Here is a tiny trained network, its code and every weight. The questions are about switching its units off for an input and a target symbol, where a switched-off unit gives its printed mean instead of its output.

import numpy as np


def w(rows, s, z=0):
    codes = np.array(rows[::2]) - 128.0
    scale = np.full(codes.shape[1], s)
    scale[-1] = z or s
    return codes * scale


def f(y):
    return np.maximum(y, 0)


def softmax(a):
    e = np.exp(a - a.max(-1, keepdims=True))
    return e / e.sum(-1, keepdims=True)


def log_softmax(a):
    a = a - a.max(-1, keepdims=True)
    return a - np.log(np.exp(a).sum(-1, keepdims=True))


def net(x, mask):
    ids = ['αβγδεζηθλμξπστφω'.index(c) for c in x.split()]
    T = len(ids)
    res = E[ids] + P[:T]
    r = res
    for j in range(3):
        rows = slice(2 * j, 2 * j + 2)
        q, k, v = (r @ M[0][rows].T for M in (Q, K, V))
        z = softmax(np.where(np.tri(T) > 0, q @ k.T / 2**0.5, -1e9)) @ v
        o = O[0][rows]
        res = res + np.where(mask[j], z, o[:, -1]) @ o[:, :-1]
    y = f(res @ A[0][:, :-1].T + A[0][:, -1])
    res = res + np.where(mask[3:7], y, B[0][:, -1]) @ B[0][:, :-1]
    return log_softmax(res[-1] @ U[:, :-1].T + U[:, -1])


Q, K, V, O, A, B = {}, {}, {}, {}, {}, {}
E = w([
[158,188,55,210],'α',
[109,200,77,167],'β',
[89,154,122,150],'γ',
[112,115,159,184],'δ',
[63,151,125,126],'ε',
[151,175,97,214],'ζ',
[78,229,158,184],'η',
[60,182,88,128],'θ',
[93,133,157,148],'λ',
[52,120,175,128],'μ',
[101,155,127,153],'ξ',
[39,124,243,137],'π',
[90,181,122,160],'σ',
[107,186,102,164],'τ',
[78,133,163,150],'φ',
[65,110,211,147],'ω',
],0.011)
P = w([
[96,175,162,136],'0',
[24,57,31,182],'1',
[136,152,145,140],'2',
[72,73,131,250],'3',
[168,148,123,128],'4',
[107,86,124,218],'5',
],0.014)
Q[0] = w([
[93,134,110,13],'head 0',
[44,92,98,247],'head 0',
[201,170,131,31],'head 1',
[214,37,35,17],'head 1',
[144,4,155,106],'head 2',
[77,133,65,132],'head 2',
],0.022)
K[0] = w([
[56,153,161,169],'head 0',
[198,164,175,50],'head 0',
[60,97,124,152],'head 1',
[54,124,91,252],'head 1',
[111,57,105,148],'head 2',
[97,172,127,174],'head 2',
],0.028)
V[0] = w([
[62,199,62,94],'head 0',
[108,96,70,5],'head 0',
[124,119,208,61],'head 1',
[141,63,83,184],'head 1',
[155,128,154,98],'head 2',
[169,133,149,108],'head 2',
],0.017)
O[0] = w([
[126,103,220,155,158],'head 0',
[108,122,137,249,7],'head 0',
[135,200,140,169,98],'head 1',
[78,113,76,75,101],'head 1',
[119,106,150,113,79],'head 2',
[120,109,167,132,82],'head 2',
],0.014,0.016)
A[0] = w([
[108,36,179,179,91],'neuron 0',
[86,182,77,156,162],'neuron 1',
[72,18,127,187,253],'neuron 2',
[37,153,106,254,199],'neuron 3',
],0.017,0.0034)
B[0] = w([
[116,215,79,88,220],'neuron 0',
[152,171,112,169,218],'neuron 1',
[32,185,213,171,255],'neuron 2',
[207,5,158,173,224],'neuron 3',
],0.019,0.0048)
U = w([
[2,42,148,105,100],'α',
[85,214,124,127,5],'β',
[93,92,123,158,143],'γ',
[145,222,25,92,186],'δ',
[113,82,150,150,110],'ε',
[71,37,42,94,206],'ζ',
[229,185,226,34,167],'η',
[103,153,154,185,82],'θ',
[132,99,79,159,177],'λ',
[158,56,121,130,53],'μ',
[92,101,105,164,173],'ξ',
[199,185,133,156,1],'π',
[104,154,121,144,115],'σ',
[78,167,105,156,107],'τ',
[136,109,92,159,108],'φ',
[160,178,93,180,88],'ω',
],0.0077,0.0076)

Each question gives the input, a string of symbols that net reads in full, and the target symbol t.
The units are the heads (2 rows each of Q, K, V and O) and the neurons (one row each of A and B). Each row of codes is followed by its name. A weight is (code - 128) times the scale printed after its matrix; where a second scale follows, it is the last column's (O, A, B and U).
mask holds one flag per unit, heads first, then neurons. A switched-off unit (its flag False) gives its mean, the last column of its rows in O or B, instead of its output. The means were averaged over made-up inputs and are rounded, as every weight is.
A unit's drop is (log p(t) with every unit on - log p(t) with that unit switched off) / (log p(t) with every unit on - log p(t) with every unit switched off).
The circuit of an input: a set's keep is (log p(t) with only the set's units on - log p(t) with every unit switched off) / (log p(t) with every unit on - log p(t) with every unit switched off). Starting from all 7 units, units are removed one at a time, each time the one whose removal leaves the highest keep (on an exact tie, the one counted first), for as long as the keep stays at least 0.8.
circuit, biggest first: the units of the circuit, biggest drop first
unit that matters most: the unit with the biggest drop
k most important neurons: the k neurons with the biggest drops, biggest first
which heads matter: for each layer, one digit per head in row order, 1 if its drop is at least 0.15 and else 0, layers parted by /
drop when u is switched off: that unit's drop, to one decimal
input ζ σ β φ, target β: circuit, biggest first => head 0; neuron 0; neuron 2
input β β δ θ θ π, target θ: which heads matter => 100
input δ ζ ω β, target ω: unit that matters most => head 1
input δ β δ ζ μ ζ, target μ: circuit, biggest first => neuron 3; head 0
input π θ θ θ, target θ: circuit, biggest first => neuron 3; neuron 2; head 0; neuron 0
input α δ α β, target α: circuit, biggest first => head 1; neuron 2
input ω θ μ δ, target μ: circuit, biggest first => neuron 3; head 0; head 1
input β τ γ α θ α, target θ: circuit, biggest first => neuron 2; head 0; neuron 3; neuron 0
input δ ω α η δ α, target δ: circuit, biggest first => head 0; neuron 3
input ζ η σ δ π ζ, target π: circuit, biggest first => head 1; neuron 1; head 0; neuron 3
input η α φ ζ μ γ, target μ: circuit, biggest first => neuron 3; head 0; head 1
input η λ μ α, target μ: circuit, biggest first => neuron 3; head 0; head 1
input δ δ ε δ, target ε: which heads matter => 111
input δ ω β β, target β: circuit, biggest first => head 0; neuron 0; neuron 2; head 1
input α ω μ δ, target μ: circuit, biggest first => neuron 3; head 1; head 0
input δ α π α, target π: unit that matters most => head 1
input δ δ ω θ δ δ, target δ: which heads matter => 101
input α α δ θ θ δ, target θ: 3 most important neurons => neuron 2; neuron 3; neuron 0
input ε θ θ δ β θ, target β: 3 most important neurons => neuron 0; neuron 2; neuron 3
input α δ δ φ δ ζ, target δ: unit that matters most => head 0
input δ ζ α π, target α: 2 most important neurons => neuron 2; neuron 1
input ζ α θ ξ, target θ: 2 most important neurons => neuron 3; neuron 2
input ζ δ ε α δ π, target δ: drop when head 2 is switched off => 0.3
